grid =
3707	5145	8539	3447	7700	7723	2304	3277
3440	4680	7994	3173	7707	7900	2543	4436
3322	4904	8409	3491	7753	7964	2683	3617
8242	6930	4439	8601	4172	4102	9374	8431
8306	6624	3719	8556	4061	3980	9263	8563
3351	4736	8112	3312	7739	8212	2702	3465
8433	7085	4213	8517	4903	4266	9481	7961
7932	6727	3929	8522	3598	4455	9427	8004
3941	4974	8181	3490	7752	8019	2273	3510
3420	4812	7881	3307	7536	7918	2893	3484
7985	7001	3810	8557	4357	4044	9244	8489
8127	6927	4102	8564	4319	4138	9554	8241
8395	6799	4112	8921	4057	4214	9185	8197
grid[0,0] => 3707
grid[12,1] => 6799
grid[9,6] => 2893
grid[2,2] => 8409
grid[6,6] => 9481
grid[12,4] => 4057
grid[4,5] => 3980
grid[5,5] => 8212
grid[12] => [8395, 6799, 4112, 8921, 4057, 4214, 9185, 8197]
grid[:, 6] => [2304, 2543, 2683, 9374, 9263, 2702, 9481, 9427, 2273, 2893, 9244, 9554, 9185]
grid[:, 4] => [7700, 7707, 7753, 4172, 4061, 7739, 4903, 3598, 7752, 7536, 4357, 4319, 4057]
grid[9,7] => 3484
grid[8,1] => 4974
grid[2] => [3322, 4904, 8409, 3491, 7753, 7964, 2683, 3617]
grid[11,7] => 8241
grid[3,2] => 4439
grid[3,1] => 6930
grid[11,3] => 8564
grid[11,4] => 4319
grid[1,2] => 7994
grid[4] => [8306, 6624, 3719, 8556, 4061, 3980, 9263, 8563]
grid[1,0] => 3440
grid[6,4] => 4903
grid[5] => [3351, 4736, 8112, 3312, 7739, 8212, 2702, 3465]
grid[10,4] => 4357
grid[:, 5] => [7723, 7900, 7964, 4102, 3980, 8212, 4266, 4455, 8019, 7918, 4044, 4138, 4214]
grid[8,2] => 8181
grid[:, 3] => [3447, 3173, 3491, 8601, 8556, 3312, 8517, 8522, 3490, 3307, 8557, 8564, 8921]
grid[2,6] => 2683
grid[1,5] => 7900
grid[7,2] => 3929
grid[7,6] => 9427
grid[8,7] => 3510
grid[6] => [8433, 7085, 4213, 8517, 4903, 4266, 9481, 7961]

M =
[[  1 -19   6   1  -7  -9  12]
 [  6  52 -13 -25  -2  30  -5]
 [ -8   2 -17  19 -30  26  42]
 [-23  20  -3  14 -27  -9 -30]
 [ 23   3  12  -9  25 -16  19]
 [ 16  60 -21  -4 -27 -25 -43]
 [ 10  86  16  11  54   3  21]
 [ -8   5 -19  -7  20   1   2]]
Indices start at 0.
(0, 0): 1
(2, 4): -30
(0, 6): 12
(6, 3): 11
(2, 0): -8
(1, 2): -13
(0, 3): 1
(0, 1): -19
(4, 2): 12
(5, 1): 60
(6, 6): 21
(6, 5): 3
(7, 2): -19
(7, 0): -8
(3, 4): -27
(3, 0): -23
(2, 1): 2
(2, 2): -17
(1, 1): 52
(1, 6): -5
(0, 5): -9
(2, 6): 42
(1, 0): 6
(1, 4): -2
(4, 1): 3
(5, 3): -4

a =
[[-1.17  1.05  1.11 -1.20  1.04  1.01 -1.14 -1.13]
 [ 1.75 -1.67 -1.78  1.79 -1.66 -1.62  1.71  1.68]
 [-0.85  0.75  0.81 -0.88  0.76  0.71 -0.83 -0.82]
 [ 1.50 -1.44 -1.53  1.54 -1.42 -1.39  1.47  1.44]]
a[0, 0] = -1.17
a[1, 0] = 1.75
a[2, 0] = -0.85
a[1, 3] = 1.79
a[1, 2] = -1.78
a[2, 6] = -0.83
a[3, 4] = -1.42
a[2, 4] = 0.76
a[3, 2] = -1.53
a[:, 7] = [-1.13, 1.68, -0.82, 1.44]
a[2, 7] = -0.82
a[3, 7] = 1.44
a[1, 4] = -1.66
a[2, 5] = 0.71
a[0, 3] = -1.20
a[2] = [-0.85, 0.75, 0.81, -0.88, 0.76, 0.71, -0.83, -0.82]
a[0, 5] = 1.01
a[1] = [1.75, -1.67, -1.78, 1.79, -1.66, -1.62, 1.71, 1.68]
a[1, 1] = -1.67
a[1, 5] = -1.62
a[1, 6] = 1.71
a[3] = [1.50, -1.44, -1.53, 1.54, -1.42, -1.39, 1.47, 1.44]

x = [ 17 -32 -83  79   8 -31 -52   7  -7   1]
x[0]: 17
x[3]: 79
x[-9]: -32
x[7]: 7
x[-2]: -7

data = [[138, 85, 154, 156], [135, 78, 182, 102], [131, 209, 78, 107], [134, 163, 115, 128], [142, 62, 197, 196]]
data[0,0] -> 138
data[4] -> [142, 62, 197, 196]
data[0,3] -> 156
data[4,0] -> 142
data[3,1] -> 163
data[1,2] -> 182
data[3] -> [134, 163, 115, 128]
data[2,3] -> 107
data[1,3] -> 102
data[:, 0] -> [138, 135, 131, 134, 142]

m =  172.75   160.12  -115.97     0.13    68.08   -56.42    77.48   194.65
m[-8] -> 172.75
m[6] -> 77.48
m[-1] -> 194.65
m[3] -> 0.13

B =
[[ 37   0  49 -23   2   6   7]
 [ 57   0  45 -54   4  10  12]
 [-16   0  54   6  -1  -2  -1]
 [-65   0  60  34  -4 -10 -10]
 [ -5   0  54  14  -1   0  -2]]
B[0][0]: 37
B[:, 3]: [-23, -54, 6, 34, 14]
B[3][6]: -10
B[0][3]: -23
B[1][0]: 57
B[4][1]: 0
B[1][1]: 0
B[:, 4]: [2, 4, -1, -4, -1]
B[4][3]: 14
B[:, 5]: [6, 10, -2, -10, 0]
B[3][2]: 60
B[3][1]: 0
B[1]: [57, 0, 45, -54, 4, 10, 12]
B[2]: [-16, 0, 54, 6, -1, -2, -1]

arr = [23, -28, -6, -32, -26, -6, 0, 3, -15, -24, 20, 29, -33, -23, -14]
arr[-15]	23
arr[7]	3
arr[14]	-14
arr[11]	29
arr[1]	-28
arr[6]	0
arr[5]	-6
